Below are the code and all the weights of a small trained network. Each question names an input and a class and asks about switching units off, where a switched-off unit gives its printed mean instead of its output.

import numpy as np


def w(rows, s, z=0):
    codes = np.array(rows[::2]) - 128.0
    scale = np.full(codes.shape[1], s)
    scale[-1] = z or s
    return codes * scale


def f(y):
    return np.maximum(y, 0)


def log_softmax(a):
    a = a - a.max(-1, keepdims=True)
    return a - np.log(np.exp(a).sum(-1, keepdims=True))


def net(x, mask):
    res = np.array(x, float).reshape(1, 6) / 4 @ E
    y = f(res @ A[0][:, :-1].T + A[0][:, -1])
    res = res + np.where(mask, y, B[0][:, -1]) @ B[0][:, :-1]
    return log_softmax(res[-1] @ U[:, :-1].T + U[:, -1])


A, B = {}, {}
E = w([
[127,115,122,117,130,132],'x0',
[218,135,255,45,107,174],'x1',
[44,178,156,48,183,111],'x2',
[146,170,121,175,237,238],'x3',
[124,133,131,127,128,126],'x4',
[220,229,50,88,153,71],'x5',
],0.0064)
A[0] = w([
[71,64,171,143,109,151,95],'n0',
[78,125,59,198,129,110,62],'n1',
[84,146,142,73,152,118,199],'n2',
[125,114,131,118,126,131,254],'n3',
[183,97,113,197,79,161,165],'n4',
[117,102,137,59,57,16,118],'n5',
[190,130,195,89,110,177,66],'n6',
[69,77,168,146,106,160,81],'n7',
[62,74,170,147,108,161,71],'n8',
[58,152,156,57,165,119,139],'n9',
[83,120,57,193,137,112,64],'n10',
[194,131,200,92,109,170,52],'n11',
[181,186,84,93,142,59,49],'n12',
[147,182,121,157,254,234,143],'n13',
[52,160,153,73,180,125,129],'n14',
[72,81,172,160,112,151,82],'n15',
],0.0081,0.0052)
B[0] = w([
[173,190,90,115,164,165,186],'n0',
[56,108,149,43,180,73,193],'n1',
[182,83,161,190,112,94,208],'n2',
[117,169,169,178,111,93,230],'n3',
[174,54,171,170,156,66,212],'n4',
[75,115,109,129,31,221,238],'n5',
[35,99,131,50,199,49,193],'n6',
[185,204,68,103,180,177,178],'n7',
[185,197,69,103,175,178,179],'n8',
[202,56,142,182,138,106,200],'n9',
[48,104,159,44,180,80,192],'n10',
[39,103,126,52,195,58,190],'n11',
[189,212,34,97,180,229,187],'n12',
[62,83,129,132,2,186,254],'n13',
[206,58,144,177,140,103,196],'n14',
[170,202,82,109,175,167,176],'n15',
],0.0072,0.0064)
U = w([
[27,105,137,10,209,47,64],'0',
[203,230,59,98,190,203,63],'1',
[121,134,150,173,96,107,254],'2',
[132,124,145,173,109,110,235],'3',
[64,91,121,137,2,202,59],'4',
[218,33,155,211,156,69,59],'5',
],0.0085,0.0068)

Each question gives the input, the list of numbers given to net, and the class t.
The units are the neurons (one row each of A and B). Each row of codes is followed by its name. A weight is (code - 128) times the scale printed after its matrix; where a second scale follows, it is the last column's (A, B and U).
mask holds one flag per neuron, in row order. A switched-off neuron (its flag False) gives its mean, the last column of its row in B, instead of its output. The means were averaged over made-up inputs and are rounded, as every weight is.
A unit's drop is (log p(t) with every unit on - log p(t) with that unit switched off) / (log p(t) with every unit on - log p(t) with every unit switched off).
The circuit of an input: a set's keep is (log p(t) with only the set's units on - log p(t) with every unit switched off) / (log p(t) with every unit on - log p(t) with every unit switched off). Starting from the 12 units with the biggest drops (on a tie, the unit counted first), units are removed one at a time, each time the one whose removal leaves the highest keep (on an exact tie, the one counted first), for as long as the keep stays at least 0.8.
circuit, biggest first: the units of the circuit, biggest drop first
most important unit: the unit with the biggest drop
top k neurons: the k neurons with the biggest drops, biggest first
drop when u is switched off: that unit's drop, to one decimal
input [2,5,-1,-7,2,6], class 4: circuit, biggest first	(n5)
input [-8,4,-5,8,6,6], class 3: circuit, biggest first	(n13 n4)
input [6,3,5,7,4,-3], class 4: top 2 neurons	(n13 n4)
input [4,-6,4,-8,-5,-3], class 4: top 3 neurons	(n5 n6 n11)
input [2,0,8,4,6,-4], class 5: circuit, biggest first	(n14 n9)
input [7,-2,8,-4,6,7], class 5: circuit, biggest first	(n9 n14)
input [5,6,-3,5,5,-3], class 0: circuit, biggest first	(n6 n11)
input [0,7,3,4,-5,4], class 0: top 3 neurons	(n6 n11 n5)
input [8,2,4,6,3,5], class 3: top 2 neurons	(n13 n5)
input [6,-5,-8,-6,-2,8], class 1: top 3 neurons	(n12 n13 n2)
input [7,-2,8,-5,0,-1], class 5: top 2 neurons	(n9 n14)
input [-8,-3,8,-3,-4,1], class 3: top 2 neurons	(n4 n5)
input [1,8,6,6,4,3], class 0: top 2 neurons	(n6 n11)
input [-7,-1,-1,8,-5,4], class 4: most important unit	n13
input [0,1,7,-8,6,-4], class 4: top 2 neurons	(n5 n4)
input [-1,-2,1,-3,3,7], class 1: top 2 neurons	(n12 n13)
input [-7,8,2,3,-1,1], class 0: top 2 neurons	(n6 n11)
input [6,-7,2,5,2,-2], class 0: drop when n1 is switched off	0.9
input [0,2,2,-6,-3,-6], class 1: drop when n7 is switched off	0.2
input [-7,-2,-1,1,-6,-7], class 1: drop when n15 is switched off	0.1
input [-4,6,0,6,5,0], class 0: most important unit	n6
